Each row has two labels, one from each of two sets.
-0.64; -0.62; -0.99; +0.73; -0.31; -1.16; +0.42; +0.16; +0.57; +0.38; +0.38; -0.55; +0.22; +0.75; +0.38; +0.74; +0.48; -0.09; +3.51; -0.30; +1.49; -0.04; +0.35; -0.54; +1.02; -0.62; +1.96; +0.21; -1.99 | Z366 + J
-0.12; -0.25; -2.68; -1.52; +0.57; +0.10; +0.59; -0.54; +0.55; +0.12; +1.70; +0.28; -0.87; +0.92; -1.63; -0.48; +0.59; +0.33; +3.19; -2.02; +0.37; -1.36; -0.81; +0.45; +1.29; +0.12; +1.53; +0.79; -2.01 | Z864 + J
+2.55; +0.54; +0.96; -1.42; -0.74; -0.32; -0.43; -1.23; +0.26; -0.62; -0.27; -1.77; +0.21; -2.82; +0.56; +1.09; -1.94; +0.07; -0.98; -2.70; -0.66; -1.32; -2.06; +0.15; -0.40; +0.64; +2.11; +0.03; +1.15 | z606 + K
+1.22; -1.05; +0.57; +0.04; -1.78; -0.62; +3.76; +0.03; -0.54; +1.98; +0.66; -0.57; +0.33; -1.00; +0.09; -0.62; +1.40; +0.45; +2.67; +0.30; +1.80; +2.04; +0.58; -0.72; +0.21; -1.63; +2.59; +0.87; -1.19 | Z914 + J
-0.23; -0.72; -1.03; +2.70; -3.79; +0.14; +0.25; +0.19; +0.73; -0.38; +3.66; -0.54; +0.82; -4.36; +1.55; -0.49; +1.13; +0.07; +3.53; -0.97; +0.24; -1.86; -0.44; -0.41; -0.95; -0.66; +1.97; +0.96; +0.42 | Z366 + J
+1.92; -1.45; +1.42; +0.11; -2.97; -1.01; -0.40; +0.17; +0.82; -0.36; +0.07; -1.60; +2.39; -2.86; +3.17; +0.56; -1.96; -0.53; -2.41; +2.49; +0.01; -3.94; -1.41; -0.59; -0.37; -0.24; +3.18; +0.03; +3.45 | Z914 + K
+0.87; +0.77; -1.42; -1.17; -0.39; -1.44; +2.62; -0.12; +0.99; +0.76; +0.27; -0.97; -0.61; -0.27; -0.63; -0.31; +0.32; +0.33; +0.35; +0.66; +1.78; -0.37; +1.20; -1.17; +1.44; -1.68; +1.73; +1.31; +4.97 | Z366 + J
-0.58; -0.31; -1.66; -1.46; -0.65; +1.20; -0.86; +0.09; +0.65; +0.42; +4.31; -0.84; -0.21; +1.70; -1.14; +0.26; +1.17; +0.39; +5.49; -2.91; +1.06; -0.19; -1.45; +0.34; +1.80; -0.62; +0.54; +0.12; -2.74 | z606 + J
-0.08; -0.45; -0.29; -0.90; -0.27; +0.73; -0.67; +0.50; +0.03; +0.18; +2.00; +0.25; -0.44; +1.56; -0.86; -0.26; +1.01; +0.56; +5.25; -1.51; +0.63; +0.21; -0.46; -0.05; +0.05; +0.13; -0.36; +1.38; -1.19 | Z864 + J
+0.72; -1.56; -0.01; +0.91; -3.58; +0.09; +2.24; +0.34; -0.28; +0.59; +2.64; -1.79; +1.85; -1.98; +2.64; +1.50; +0.46; -0.22; +0.87; +1.81; -0.62; -2.39; -0.34; -0.38; -1.23; -0.80; +4.21; +0.38; -0.82 | Z914 + J
-1.69; -1.70; -0.45; -1.26; -1.15; +1.01; -0.26; +0.62; -0.88; +0.58; +5.71; -0.55; -0.58; +1.17; -1.35; -0.98; +2.22; +0.49; +3.87; -0.34; -1.47; +1.37; -0.77; +1.04; +0.98; -0.18; -0.09; +0.30; +1.63 | Z864 + J
-1.00; -0.58; -1.09; +2.17; -2.81; +0.43; -1.35; +0.79; +0.65; -0.55; +3.07; -0.13; +1.10; -2.48; +2.09; -0.27; +0.62; +0.13; +4.35; -1.82; -0.33; -1.18; -0.78; -0.29; +0.37; -0.35; +0.64; +0.96; +0.61 | Z366 + J
-1.42; -0.79; -1.71; -0.06; -0.02; +1.44; -2.57; +0.53; +1.15; +0.04; +2.11; +0.61; +0.81; +0.89; +0.32; +0.40; +0.54; +1.00; +6.69; -5.00; -0.23; -1.47; -2.37; +0.13; +2.12; +0.68; +0.81; -0.32; -5.03 | z606 + J
+0.81; +0.70; -1.49; +0.08; -0.77; -0.75; +2.78; -0.43; +0.19; +1.13; +1.31; -0.06; -0.56; -2.69; -1.02; -0.18; +1.34; +0.98; +2.05; -1.37; -0.27; -0.29; +0.77; -0.08; +0.29; -0.81; +1.56; +0.73; +1.40 | Z366 + J
-1.44; -1.10; -0.74; +1.11; -0.76; +0.05; -2.62; +0.81; +0.56; -0.57; +1.10; +0.20; +1.03; -0.12; +1.41; +0.75; +0.00; -0.01; +3.05; -1.27; +0.47; -2.40; -0.60; -0.07; +1.09; -0.12; +0.39; -0.51; -2.01 | Z418 + J
